Below is a small trained network, with its code and all its weights. Each question gives an input and a class and asks what happens when units are switched off, that is, made to give their printed mean instead of their output.

import numpy as np


def w(rows, s, z=0):
    codes = np.array(rows[::2]) - 128.0
    scale = np.full(codes.shape[1], s)
    scale[-1] = z or s
    return codes * scale


def norm(h):
    return h / np.sqrt((h * h).mean(-1, keepdims=True) + 1e-5)


def f(y):
    return y / 2 * (1 + np.tanh(0.7978845608 * (y + 0.044715 * y**3)))


def log_softmax(a):
    a = a - a.max(-1, keepdims=True)
    return a - np.log(np.exp(a).sum(-1, keepdims=True))


def net(x, mask):
    res = np.array(x, float).reshape(1, 5) / 4 @ E
    u = 0
    for l in range(2):
        y = f(norm(res) @ A[l][:, :-1].T + A[l][:, -1])
        res = res + np.where(mask[u : u + 8], y, B[l][:, -1]) @ B[l][:, :-1]
        u += 8
    return log_softmax(norm(res)[-1] @ U[:, :-1].T + U[:, -1])


A, B = {}, {}
E = w([
[48,181,157,37,162,192,119,98,89,99,147],'x0',
[132,153,5,160,137,164,158,134,36,162,133],'x1',
[129,127,127,131,132,131,127,126,130,129,129],'x2',
[114,184,63,145,136,99,186,45,182,119,39],'x3',
[126,127,127,126,124,128,127,128,130,130,129],'x4',
],0.0028)
A[0] = w([
[112,179,91,122,151,100,137,76,154,112,79,76],'0.n0',
[114,134,40,175,128,117,147,132,126,151,109,124],'0.n1',
[202,62,124,149,77,63,110,180,151,212,175,178],'0.n2',
[90,104,153,80,102,133,62,127,160,130,149,136],'0.n3',
[73,163,107,65,150,88,201,8,149,126,88,5],'0.n4',
[151,156,2,166,129,178,153,162,22,127,108,205],'0.n5',
[138,124,84,193,112,69,202,78,216,181,33,36],'0.n6',
[47,189,143,79,160,184,138,100,53,107,134,115],'0.n7',
],0.003,0.0024)
B[0] = w([
[155,167,72,147,89,149,153,140,197,131,61,148],'0.n0',
[158,167,251,79,210,62,147,118,63,162,82,163],'0.n1',
[90,84,105,172,149,225,150,184,83,85,36,221],'0.n2',
[223,121,109,122,217,62,136,147,68,56,113,156],'0.n3',
[145,109,122,121,123,220,126,241,171,166,20,166],'0.n4',
[109,69,91,121,132,52,111,123,161,225,172,253],'0.n5',
[227,138,192,125,61,119,144,3,25,85,246,197],'0.n6',
[56,53,183,58,95,250,117,64,143,113,162,197],'0.n7',
],0.0025,0.0033)
A[1] = w([
[66,218,103,50,160,175,134,77,174,133,90,94],'1.n0',
[171,143,242,135,106,34,99,82,220,11,143,5],'1.n1',
[144,58,157,182,135,110,99,210,72,124,174,92],'1.n2',
[74,117,153,71,155,174,82,161,99,121,210,86],'1.n3',
[162,164,175,179,75,192,132,139,176,18,92,145],'1.n4',
[129,103,237,115,125,178,101,184,189,2,64,213],'1.n5',
[180,113,134,153,140,103,87,225,135,169,166,60],'1.n6',
[132,100,92,169,124,99,153,106,114,142,125,141],'1.n7',
],0.0051,0.0023)
B[1] = w([
[62,81,124,150,139,97,131,222,125,164,92,194],'1.n0',
[80,18,79,82,120,208,167,105,79,203,130,209],'1.n1',
[53,136,101,114,144,133,121,154,165,157,104,200],'1.n2',
[215,95,112,139,115,135,131,58,123,122,181,192],'1.n3',
[121,150,161,180,64,184,106,118,172,10,146,180],'1.n4',
[178,253,146,163,156,42,100,160,149,98,119,255],'1.n5',
[40,140,142,91,114,142,187,114,137,122,49,160],'1.n6',
[149,165,172,69,137,129,119,138,119,102,107,153],'1.n7',
],0.0054,0.0068)
U = w([
[71,194,175,173,121,117,98,207,212,68,67,248],'0',
[21,62,92,102,152,139,165,193,107,216,61,215],'1',
[169,61,149,153,43,216,178,41,139,79,102,154],'2',
[247,178,113,145,122,50,171,82,82,173,79,76],'3',
[246,182,194,111,174,101,82,115,134,77,206,3],'4',
[139,47,99,102,130,176,95,76,88,166,244,1],'5',
],0.011,0.00055)

Each question gives the input, the list of numbers given to net, and the class t.
The units are the neurons (one row each of A and B). Each row of codes is followed by its name. A weight is (code - 128) times the scale printed after its matrix; where a second scale follows, it is the last column's (A, B and U).
mask holds one flag per neuron, layer by layer. A switched-off neuron (its flag False) gives its mean, the last column of its row in B, instead of its output. The means were averaged over made-up inputs and are rounded, as every weight is.
A unit's drop is (log p(t) with every unit on - log p(t) with that unit switched off) / (log p(t) with every unit on - log p(t) with every unit switched off).
The circuit of an input: a set's keep is (log p(t) with only the set's units on - log p(t) with every unit switched off) / (log p(t) with every unit on - log p(t) with every unit switched off). Starting from the 12 units with the biggest drops (on a tie, the unit counted first), units are removed one at a time, each time the one whose removal leaves the highest keep (on an exact tie, the one counted first), for as long as the keep stays at least 0.8.
units of the circuit, in order: the units of the circuit, biggest drop first
most important unit: the unit with the biggest drop
k most important neurons: the k neurons with the biggest drops, biggest first
k most important neurons of layer l: the k neurons of layer l with the biggest drops, biggest first
drop of u: that unit's drop, to one decimal
input [6,-1,3,0,8], class 4: units of the circuit, in order -> (1.n3 1.n1)
input [2,-5,2,0,5], class 4: 3 most important neurons of layer 0 -> (0.n5 0.n6 0.n2)
input [-2,-4,-8,7,6], class 2: 2 most important neurons -> (0.n6 1.n1)
input [-4,-7,-8,8,-6], class 2: most important neuron -> (1.n1)
input [2,-8,3,-2,-5], class 4: 2 most important neurons -> (1.n5 0.n5)
input [-1,0,-5,6,8], class 2: units of the circuit, in order -> (0.n6 1.n5)
input [-7,0,6,6,6], class 2: 3 most important neurons -> (1.n5 0.n6 0.n5)
input [5,8,7,0,-8], class 5: units of the circuit, in order -> (1.n2 1.n6)
input [3,-7,3,-7,6], class 4: units of the circuit, in order -> (1.n5 1.n3)
input [1,7,5,-2,7], class 5: 2 most important neurons -> (1.n5 1.n0)
input [3,-8,-2,0,3], class 4: units of the circuit, in order -> (1.n2 1.n6)
input [-6,-1,6,-8,5], class 0: 3 most important neurons -> (1.n1 0.n2 0.n5)
input [6,5,0,0,-6], class 5: 3 most important neurons -> (1.n3 0.n7 1.n2)
input [2,7,5,-2,1], class 5: most important unit -> 1.n5
input [-8,-2,7,7,-4], class 2: 2 most important neurons -> (1.n5 0.n6)
input [1,-2,-8,-4,-7], class 4: 3 most important neurons -> (1.n3 1.n0 0.n4)
input [3,4,7,-5,-1], class 5: 2 most important neurons of layer 1 -> (1.n5 1.n3)
input [4,-3,-2,0,3], class 4: 3 most important neurons -> (1.n3 1.n5 1.n2)
input [0,6,-5,1,1], class 3: 2 most important neurons of layer 0 -> (0.n2 0.n1)
input [-8,1,2,-8,-8], class 1: units of the circuit, in order -> (1.n6)
input [2,2,0,0,0], class 5: 2 most important neurons of layer 1 -> (1.n5 1.n3)
input [-4,0,0,3,-3], class 2: 2 most important neurons -> (1.n5 0.n6)
input [3,6,0,-5,2], class 5: 2 most important neurons -> (1.n5 1.n3)
input [5,1,8,-4,6], class 5: 3 most important neurons of layer 1 -> (1.n5 1.n4 1.n7)
input [7,0,-7,-3,1], class 4: 2 most important neurons -> (1.n1 0.n5)
input [5,-8,-4,-3,2], class 4: drop of 1.n5 -> 2.0
input [-8,1,-7,-7,-1], class 1: units of the circuit, in order -> (1.n2)
input [-3,-1,-4,8,-8], class 2: drop of 0.n6 -> 0.7
input [-7,-1,8,6,8], class 2: drop of 0.n6 -> 0.3
input [3,2,-8,0,8], class 5: drop of 1.n3 -> 0.3
